Here is a tiny trained network, its code and every weight. The questions are about switching its units off for an input and a target symbol, where a switched-off unit gives its printed mean instead of its output.

import numpy as np


def w(rows, s, z=0):
    codes = np.array(rows[::2]) - 128.0
    scale = np.full(codes.shape[1], s)
    scale[-1] = z or s
    return codes * scale


def f(y):
    return np.maximum(y, 0)


def softmax(a):
    e = np.exp(a - a.max(-1, keepdims=True))
    return e / e.sum(-1, keepdims=True)


def log_softmax(a):
    a = a - a.max(-1, keepdims=True)
    return a - np.log(np.exp(a).sum(-1, keepdims=True))


def net(x, mask):
    ids = ['αβγδεζηλμξπτφψω'.index(c) for c in x.split()]
    T = len(ids)
    res = E[ids] + P[:T]
    r = res
    for j in range(3):
        rows = slice(4 * j, 4 * j + 4)
        q, k, v = (r @ M[0][rows].T for M in (Q, K, V))
        z = softmax(np.where(np.tri(T) > 0, q @ k.T / 4**0.5, -1e9)) @ v
        o = O[0][rows]
        res = res + np.where(mask[j], z, o[:, -1]) @ o[:, :-1]
    y = f(res @ A[0][:, :-1].T + A[0][:, -1])
    res = res + np.where(mask[3:11], y, B[0][:, -1]) @ B[0][:, :-1]
    return log_softmax(res[-1] @ U[:, :-1].T + U[:, -1])


Q, K, V, O, A, B = {}, {}, {}, {}, {}, {}
E = w([
[83,24,204,121,158],'α',
[117,118,99,91,50],'β',
[143,48,195,178,96],'γ',
[69,198,120,103,171],'δ',
[169,144,199,251,145],'ε',
[138,186,97,132,61],'ζ',
[187,178,145,222,55],'η',
[29,113,147,61,219],'λ',
[134,253,110,180,130],'μ',
[87,90,195,145,203],'ξ',
[123,140,152,160,92],'π',
[133,203,151,198,185],'τ',
[124,74,146,120,51],'φ',
[56,102,119,50,112],'ψ',
[78,98,156,96,111],'ω',
],0.013)
P = w([
[131,159,186,74,149],'0',
[128,76,48,211,172],'1',
[180,164,165,77,158],'2',
[66,129,136,186,109],'3',
[200,169,156,80,160],'4',
[107,75,46,222,153],'5',
[219,170,147,82,165],'6',
[28,139,156,187,82],'7',
[233,171,140,83,167],'8',
[105,67,34,238,155],'9',
[246,175,135,84,172],'10',
[42,154,182,219,97],'11',
],0.013)
Q[0] = w([
[134,119,158,115,137],'h1',
[137,118,142,131,132],'h1',
[138,131,136,103,103],'h1',
[124,124,107,159,121],'h1',
[165,71,113,145,176],'h2',
[155,47,120,87,3],'h2',
[175,124,166,164,70],'h2',
[112,223,48,73,89],'h2',
[43,165,158,186,63],'h3',
[111,119,127,159,120],'h3',
[45,150,108,203,110],'h3',
[48,163,218,111,85],'h3',
],0.025)
K[0] = w([
[130,142,144,119,116],'h1',
[119,147,128,131,123],'h1',
[155,133,134,103,150],'h1',
[98,127,109,150,133],'h1',
[150,82,161,133,170],'h2',
[164,51,106,79,7],'h2',
[178,132,149,182,73],'h2',
[112,201,26,86,90],'h2',
[64,102,67,206,110],'h3',
[109,116,133,142,117],'h3',
[38,136,126,181,107],'h3',
[136,65,6,166,172],'h3',
],0.026)
V[0] = w([
[149,120,81,129,151],'h1',
[85,129,118,158,116],'h1',
[135,120,110,131,130],'h1',
[129,175,211,95,105],'h1',
[90,75,148,122,115],'h2',
[76,104,125,126,157],'h2',
[103,101,127,106,92],'h2',
[95,134,114,98,141],'h2',
[86,74,204,139,218],'h3',
[97,227,174,165,142],'h3',
[172,25,249,167,86],'h3',
[41,84,102,60,132],'h3',
],0.015)
O[0] = w([
[133,114,132,152,141,111],'h1',
[152,130,96,141,136,164],'h1',
[130,125,126,141,138,118],'h1',
[108,128,154,72,100,132],'h1',
[138,166,101,149,143,98],'h2',
[150,134,109,153,102,135],'h2',
[141,147,138,169,172,55],'h2',
[156,109,153,162,111,97],'h2',
[85,190,116,69,90,246],'h3',
[103,167,190,128,145,255],'h3',
[141,117,137,108,7,167],'h3',
[115,105,75,54,165,41],'h3',
],0.02,0.0056)
A[0] = w([
[37,52,78,208,125,253],'n1',
[188,178,157,101,91,103],'n2',
[109,70,43,141,112,26],'n3',
[167,198,68,183,126,95],'n4',
[154,151,194,116,141,146],'n5',
[247,220,170,67,167,52],'n6',
[22,45,104,232,110,15],'n7',
[80,138,55,174,102,153],'n8',
],0.014,0.0071)
B[0] = w([
[100,201,84,177,24,207],'n1',
[147,92,122,164,223,254],'n2',
[197,161,115,8,170,173],'n3',
[108,149,114,35,126,212],'n4',
[99,141,41,32,108,244],'n5',
[201,49,153,222,88,208],'n6',
[204,107,198,73,210,191],'n7',
[88,45,183,238,134,216],'n8',
],0.014,0.02)
U = w([
[115,69,176,1,149,182],'α',
[238,97,47,157,213,169],'β',
[189,84,47,239,148,159],'γ',
[123,144,50,210,203,166],'δ',
[111,110,200,146,234,74],'ε',
[189,165,101,206,178,141],'ζ',
[172,158,205,104,119,42],'η',
[75,106,82,100,235,3],'λ',
[151,160,140,98,233,34],'μ',
[46,96,122,154,141,77],'ξ',
[129,166,134,174,70,191],'π',
[62,180,192,66,98,133],'τ',
[172,161,121,95,32,31],'φ',
[153,145,12,134,153,54],'ψ',
[97,144,51,139,56,134],'ω',
],0.0072,0.0063)

Each question gives the input, a string of symbols that net reads in full, and the target symbol t.
The units are the heads (4 rows each of Q, K, V and O) and the neurons (one row each of A and B). Each row of codes is followed by its name. A weight is (code - 128) times the scale printed after its matrix; where a second scale follows, it is the last column's (O, A, B and U).
mask holds one flag per unit, heads first, then neurons. A switched-off unit (its flag False) gives its mean, the last column of its rows in O or B, instead of its output. The means were averaged over made-up inputs and are rounded, as every weight is.
A unit's drop is (log p(t) with every unit on - log p(t) with that unit switched off) / (log p(t) with every unit on - log p(t) with every unit switched off).
The circuit of an input: a set's keep is (log p(t) with only the set's units on - log p(t) with every unit switched off) / (log p(t) with every unit on - log p(t) with every unit switched off). Starting from all 11 units, units are removed one at a time, each time the one whose removal leaves the highest keep (on an exact tie, the one counted first), for as long as the keep stays at least 0.8.
units of the circuit, in order: the units of the circuit, biggest drop first
most important unit: the unit with the biggest drop
top k neurons: the k neurons with the biggest drops, biggest first
which heads matter: for each layer, one digit per head in row order, 1 if its drop is at least 0.15 and else 0, layers parted by /
input ω ψ τ φ η β, target φ: which heads matter -> 101
input α λ τ, target α: units of the circuit, in order -> [h2]
input τ ω γ γ τ γ γ α μ α τ δ, target α: units of the circuit, in order -> [h3; n1]
input λ ε ξ π γ ξ, target π: units of the circuit, in order -> [n1; n2; n5]
input δ ω π π γ τ γ τ β γ, target τ: units of the circuit, in order -> [h3; n2]
input ψ λ γ ω φ τ α α, target τ: units of the circuit, in order -> [n2; n6]
input δ τ δ φ γ α ψ τ γ ζ ξ δ, target ζ: top 2 neurons -> [n1; n7]
input μ γ ψ ε β ε α ε, target ε: units of the circuit, in order -> [h3; n2; n1; n7]
input ε β τ ξ ω τ λ γ δ α ζ τ, target α: which heads matter -> 001
input ξ τ ω ε φ β δ δ τ π μ β, target π: units of the circuit, in order -> [n1; n2; n5; h3]
input ε ψ ω γ δ φ φ η, target φ: units of the circuit, in order -> [n1; h3; n3]
input ζ ε δ λ, target ε: top 4 neurons -> [n2; n1; n8; n7]
input ε η ψ ξ ω ω δ η γ γ, target η: units of the circuit, in order -> [n7; h3; n1]
input β γ π α ψ η ξ τ, target η: units of the circuit, in order -> [n7; h3; n1; n2]
input ε η β γ τ γ ξ ω γ, target γ: most important unit -> n2
input α φ μ φ λ π γ ε δ γ λ, target β: top 4 neurons -> [n6; n4; n1; n8]
input τ λ τ γ η ξ α τ φ β π μ, target β: top 2 neurons -> [n7; n3]
input δ ψ ε δ ξ ζ π τ δ τ ζ ω, target τ: top 3 neurons -> [n2; n6; n8]
input η ζ ψ λ γ γ ω γ, target γ: top 2 neurons -> [n8; n2]
input δ γ ζ ε μ ψ γ τ δ γ φ δ, target γ: top 3 neurons -> [n8; n2; n5]
